Rows and roughly how far along a hidden order each lies, from 0 to 9:
(in the rows, 128 means zero)
129,126,126,140,153,122,142,123,111,123,125,123,124,137,127,116,132,134,142,143,160,130,100,136,132,133,119,124,117,120,127,150,137,121 | 0
134,117,122,130,137,145,170,150,140,115,106,125,118,131,128,124,125,135,129,133,124,108,138,143,130,113,191,108,89,67,150,110,77,126 | 0
124,105,132,115,133,161,139,109,144,128,122,113,96,129,142,134,143,129,175,137,113,100,107,134,140,138,141,139,123,149,128,141,115,145 | 0
124,103,142,123,137,157,145,120,149,132,126,121,97,129,139,128,137,139,160,131,118,96,114,136,132,143,153,134,113,129,138,123,93,131 | 0
131,124,137,137,133,151,157,135,147,113,117,125,120,131,131,122,134,139,120,133,131,110,137,137,137,122,162,114,103,103,148,118,98,123 | 2
76,90,255,255,255,89,156,146,156,209,168,195,2,31,212,95,149,255,109,14,228,61,67,103,119,255,126,60,37,217,193,39,2,1 | 0
127,130,157,149,128,146,135,112,154,122,118,131,133,140,147,134,149,139,116,136,130,100,136,137,144,128,107,129,134,182,148,128,133,128 | 7
135,125,115,128,125,143,149,127,141,110,106,124,139,144,130,132,135,120,135,148,133,111,140,145,137,92,143,125,121,123,143,131,120,145 | 4
124,93,129,117,137,150,140,112,143,132,114,115,99,128,144,138,142,129,183,138,114,99,111,140,138,149,142,141,119,148,128,140,114,149 | 0
131,126,128,136,140,144,154,135,127,113,118,122,118,132,126,117,129,135,123,135,138,122,121,133,133,123,159,112,102,91,139,128,107,120 | 0
125,114,147,128,131,169,152,126,144,121,130,123,102,132,133,123,135,141,137,131,125,102,121,128,136,131,160,122,112,114,139,121,94,120 | 0
128,137,142,148,138,144,138,119,123,114,130,124,129,145,132,117,140,137,121,139,158,129,115,129,137,125,107,121,129,144,132,146,142,120 | 3
131,114,135,144,148,135,170,148,143,121,101,131,112,117,140,127,129,144,131,126,134,105,138,144,132,136,182,105,88,87,156,105,77,120 | 2
128,131,128,143,158,119,143,128,105,126,126,124,121,134,124,111,132,140,139,139,170,135,93,135,130,140,116,121,113,115,128,149,139,119 | 0
120,97,140,122,147,148,143,115,149,139,121,119,94,122,147,135,142,137,183,130,119,91,107,137,139,165,146,138,112,150,131,132,103,140 | 0
132,127,109,144,162,100,156,134,103,126,108,122,130,126,130,119,131,131,152,140,174,133,99,147,129,145,126,117,103,106,132,152,139,131 | 0
123,99,134,120,153,146,145,116,147,136,115,118,102,122,148,136,141,133,197,131,118,95,106,142,137,161,147,137,113,146,134,134,104,147 | 0
130,127,119,141,160,112,145,130,104,124,118,123,130,131,126,116,130,136,148,142,167,127,97,141,129,138,119,120,110,109,132,151,133,125 | 0
123,106,135,117,133,156,137,109,143,128,124,112,99,132,140,133,144,133,171,136,117,106,104,132,140,141,139,138,123,154,127,141,119,144 | 0
128,129,128,147,156,116,146,129,110,125,118,126,126,131,129,116,135,139,139,137,169,129,101,138,130,136,117,119,112,122,133,146,136,120 | 1
129,128,142,135,134,169,154,134,137,111,131,122,109,138,122,115,131,143,112,137,129,117,126,126,135,112,163,113,105,94,140,117,96,111 | 0
123,95,133,115,147,142,146,117,148,139,113,118,97,124,146,137,140,130,187,134,118,90,103,143,138,159,150,140,113,143,134,134,103,151 | 0
135,122,123,138,131,109,149,124,150,122,90,132,154,140,143,142,143,123,146,144,149,95,145,159,136,111,119,129,124,157,151,130,128,150 | 8
122,103,140,129,146,146,139,114,152,135,118,118,98,126,148,136,143,136,174,130,119,94,110,139,138,157,138,136,117,153,138,132,109,139 | 1
130,129,116,137,155,115,146,130,104,123,123,124,130,138,117,113,128,133,146,147,167,133,95,141,129,128,116,123,113,104,125,152,138,128 | 0
127,121,136,130,137,154,141,121,131,122,129,118,111,137,129,120,136,133,146,139,131,116,110,131,136,127,137,126,121,125,130,139,119,127 | 0
127,100,116,113,140,136,149,121,141,131,105,114,107,125,140,138,137,121,186,139,117,97,110,148,136,136,153,137,112,124,132,134,104,156 | 0
137,132,122,145,122,112,145,121,148,114,90,132,163,145,143,142,147,121,136,147,156,103,147,152,140,106,112,128,130,168,152,135,151,150 | 9
126,131,168,155,137,173,160,138,141,111,125,125,99,116,143,116,140,159,93,113,134,126,129,118,138,151,178,92,94,102,154,114,99,97 | 0
129,132,130,143,152,124,143,124,109,124,125,122,129,138,126,114,133,137,136,140,166,132,100,135,133,132,110,121,118,122,128,148,140,121 | 1
133,131,110,138,152,109,145,129,97,120,114,119,134,134,124,117,129,127,146,147,165,140,98,141,130,130,120,120,113,103,126,158,148,132 | 0
132,128,135,152,138,111,147,123,144,121,99,133,146,136,146,136,146,133,138,137,157,105,139,151,137,128,114,121,124,165,151,131,132,137 | 8
127,125,128,145,147,150,156,137,133,120,122,128,108,121,133,115,132,148,118,128,145,115,123,133,132,140,158,105,112,104,147,120,100,111 | 1
126,119,131,134,153,132,141,121,121,129,126,121,114,131,130,121,136,135,152,137,149,122,99,134,132,147,128,129,117,130,129,143,133,128 | 0
127,134,151,136,126,182,150,132,141,107,140,121,106,138,123,112,135,146,101,132,123,123,126,118,138,113,161,112,113,102,140,118,102,104 | 0
136,132,136,144,127,136,146,123,143,110,106,128,145,143,138,133,143,129,128,142,139,110,143,144,139,104,128,123,125,146,150,131,128,137 | 6
133,129,139,134,123,179,160,137,140,104,126,120,113,136,128,118,130,138,104,136,120,123,135,125,138,101,175,109,105,86,145,120,97,115 | 0
128,123,127,137,155,119,138,129,116,128,124,129,126,141,122,116,128,136,145,145,161,117,104,140,128,128,117,128,116,120,130,138,118,120 | 1
127,119,132,122,132,157,139,115,134,120,126,118,113,139,133,127,140,131,148,141,132,116,113,131,138,127,138,132,125,139,129,143,129,134 | 1
122,126,151,152,165,128,141,124,115,131,137,127,119,126,136,111,137,153,135,127,167,128,93,126,132,165,115,119,110,135,132,141,130,106 | 0
126,108,130,111,125,156,136,110,142,128,122,112,111,140,135,135,140,121,174,145,109,101,112,139,139,125,134,146,129,148,127,141,120,155 | 1
128,122,149,144,136,166,163,142,144,114,124,128,104,124,134,118,131,148,105,123,125,114,132,127,134,132,183,102,93,83,151,107,81,105 | 0
133,132,117,132,143,131,154,135,117,114,116,120,127,135,124,117,129,129,130,142,147,129,115,138,133,118,148,114,108,92,131,142,122,127 | 0
131,125,134,137,138,157,167,143,138,109,113,123,114,125,133,121,130,139,117,130,131,120,134,133,135,124,187,102,95,77,150,115,92,119 | 0
132,130,116,144,162,104,148,134,100,126,112,123,128,128,128,115,130,133,148,140,174,137,96,143,130,136,122,115,109,104,128,153,140,129 | 0
131,126,128,150,150,108,147,127,127,125,108,130,135,134,137,129,136,133,145,138,163,113,122,148,133,133,118,120,115,142,145,137,130,132 | 4
129,136,140,142,143,139,133,116,112,115,131,117,128,139,128,115,142,134,133,144,155,139,103,127,137,127,110,125,127,139,125,156,158,121 | 1
132,123,114,139,156,109,147,130,114,127,115,127,132,137,125,119,128,129,149,143,163,120,109,147,129,133,117,125,114,116,133,140,126,125 | 2
132,134,142,153,123,127,139,119,151,116,100,134,154,144,145,139,150,126,125,139,148,103,149,147,141,110,106,127,134,183,152,131,144,135 | 9
130,135,133,150,139,129,142,121,127,116,119,127,135,140,136,122,142,136,130,140,156,116,121,138,137,125,111,123,124,149,137,141,143,130 | 4
132,128,138,150,129,119,142,119,153,125,101,135,150,144,145,140,148,131,133,140,145,97,148,151,140,113,110,129,129,175,154,125,140,139 | 9
120,119,166,163,165,121,144,126,138,136,124,142,110,123,150,125,140,162,136,118,164,99,117,139,133,179,118,115,109,167,150,118,105,105 | 4
130,124,116,144,163,104,151,133,101,129,114,126,121,127,127,116,129,136,153,139,172,135,98,144,128,143,122,119,102,107,130,149,130,125 | 0
130,129,124,142,155,117,145,129,111,125,120,126,126,136,126,116,131,134,143,142,168,127,103,142,130,133,117,124,116,119,132,147,133,122 | 1
129,128,147,138,128,174,154,130,140,109,124,119,108,128,135,120,140,143,111,129,126,126,128,124,139,132,172,108,110,106,143,126,110,118 | 0
130,115,126,124,131,157,155,132,141,115,114,120,113,131,132,127,132,130,144,137,120,110,127,137,136,111,169,121,105,99,139,124,98,136 | 0
129,129,127,145,155,120,144,126,105,124,123,123,127,131,128,115,134,139,148,138,167,130,95,136,131,143,118,120,113,118,128,150,140,122 | 0
130,124,131,139,145,139,154,137,124,116,119,124,117,128,129,116,126,139,124,135,146,124,117,134,133,127,156,111,102,94,140,129,109,119 | 0
129,132,131,143,150,132,137,123,109,123,134,123,122,141,125,111,133,174,136,140,163,132,99,131,132,136,114,124,122,121,127,148,136,118 | 0
130,124,119,135,143,126,143,124,122,124,117,121,130,138,129,123,135,130,150,144,151,120,110,141,134,120,120,128,120,127,132,148,138,136 | 2
133,131,120,150,148,108,146,125,124,119,105,124,139,135,137,127,138,126,146,143,164,121,119,148,134,129,114,122,116,134,140,148,141,139 | 4
122,115,145,137,156,139,139,119,129,132,129,124,102,127,139,122,140,144,153,131,144,112,101,132,135,160,126,128,112,145,133,140,120,120 | 0
138,136,107,135,121,126,142,122,129,108,103,122,156,150,131,132,140,114,136,154,148,122,133,147,138,86,114,130,134,140,137,149,152,150 | 6
122,111,152,134,136,152,136,111,152,130,125,122,107,130,145,133,146,139,154,134,124,99,115,134,140,147,128,134,126,171,137,131,120,132 | 3
128,132,129,143,152,133,144,127,110,119,125,120,123,134,127,112,134,137,130,136,159,130,103,131,133,139,127,118,114,113,126,149,137,122 | 0
132,123,136,140,134,158,168,146,138,112,107,125,114,123,133,122,131,142,113,128,130,121,134,134,134,128,185,99,92,76,151,118,88,119 | 0
132,128,128,146,141,115,146,126,129,121,108,129,138,136,136,127,138,131,138,140,157,112,126,147,135,125,115,122,120,140,143,137,130,132 | 5
127,127,155,146,142,164,159,138,138,115,128,127,101,124,134,116,135,152,106,124,135,119,126,124,135,140,171,103,98,95,147,114,91,103 | 0
132,132,133,139,128,161,147,129,135,107,123,122,125,141,125,119,135,132,115,140,130,123,135,129,138,102,149,116,116,116,139,129,115,124 | 2
123,114,143,116,122,181,133,107,147,121,137,113,96,140,133,126,143,133,152,139,107,108,109,123,142,120,143,140,131,149,126,137,115,133 | 0
119,124,164,175,193,100,149,136,111,146,124,138,102,101,152,112,137,171,136,109,193,126,88,130,128,220,126,100,90,138,145,134,117,93 | 0
120,98,149,122,144,159,139,111,149,136,127,118,92,125,147,134,144,139,177,130,116,95,103,135,139,161,138,138,116,158,133,132,104,136 | 0
124,97,126,116,141,140,147,116,146,137,113,117,100,126,143,138,137,129,192,135,119,93,107,145,136,151,148,141,113,142,132,134,107,150 | 0
131,119,133,126,131,156,160,137,143,114,117,124,116,131,131,124,130,135,128,139,126,111,135,138,134,115,171,114,104,93,146,119,90,127 | 1
132,131,139,141,124,154,152,128,142,109,115,122,128,134,134,127,141,135,113,136,132,119,138,133,140,113,149,112,116,123,146,127,123,126 | 3
129,124,115,139,159,112,143,130,111,129,121,131,127,136,123,116,126,133,150,142,165,121,101,143,128,137,120,125,109,111,131,142,120,123 | 1
126,103,121,109,131,152,140,110,144,127,117,112,108,137,137,137,140,118,185,145,110,100,109,140,139,122,141,144,125,144,125,144,117,154 | 0
128,116,137,134,135,141,140,116,149,125,104,123,123,134,147,136,146,131,159,136,133,101,126,143,139,135,128,132,126,166,142,134,126,142 | 4
136,128,112,125,132,143,158,139,124,109,110,119,130,138,120,118,127,123,127,145,137,128,125,139,134,100,162,117,106,79,136,138,114,133 | 0
128,102,109,111,139,133,146,118,136,131,109,115,112,131,137,135,136,113,190,144,121,100,108,148,135,136,144,142,115,130,127,144,115,157 | 0
123,106,137,117,135,161,141,111,147,129,125,116,100,132,140,132,142,134,171,138,112,100,115,134,139,139,141,141,123,143,133,135,112,144 | 0
133,126,135,148,129,116,143,122,153,120,100,136,151,145,143,140,145,130,140,141,146,93,149,154,139,112,116,129,129,171,154,123,129,143 | 9
132,115,129,134,144,142,173,152,139,118,105,128,115,118,129,124,125,138,128,129,133,108,137,143,130,127,193,102,91,64,154,109,73,123 | 0
128,116,131,125,129,155,136,114,149,121,116,118,121,137,138,134,147,126,153,142,124,107,121,139,140,120,132,138,130,152,136,136,125,148 | 3
125,127,159,140,127,186,157,135,147,108,138,126,102,134,129,114,135,151,96,127,120,117,132,117,137,120,176,107,95,97,146,108,86,99 | 0
128,147,166,152,103,180,117,98,154,105,139,128,144,159,135,127,159,139,90,143,130,116,144,120,149,88,86,132,159,203,143,134,156,123 | 9
130,127,129,142,152,129,155,137,119,120,114,125,119,129,129,116,130,138,134,135,153,125,113,138,131,137,147,108,102,91,139,134,112,122 | 0
129,124,121,127,137,140,138,120,124,120,127,120,127,147,123,120,134,125,148,147,142,122,108,138,134,110,116,137,126,128,126,147,130,133 | 1
126,114,143,139,136,137,139,113,152,128,114,128,121,134,146,136,146,136,152,134,132,96,126,142,140,142,123,132,126,170,145,129,121,136 | 5
138,116,86,134,167,71,163,145,105,130,87,126,144,128,128,128,120,116,177,148,172,116,109,168,124,133,131,122,94,85,139,146,120,146 | 1
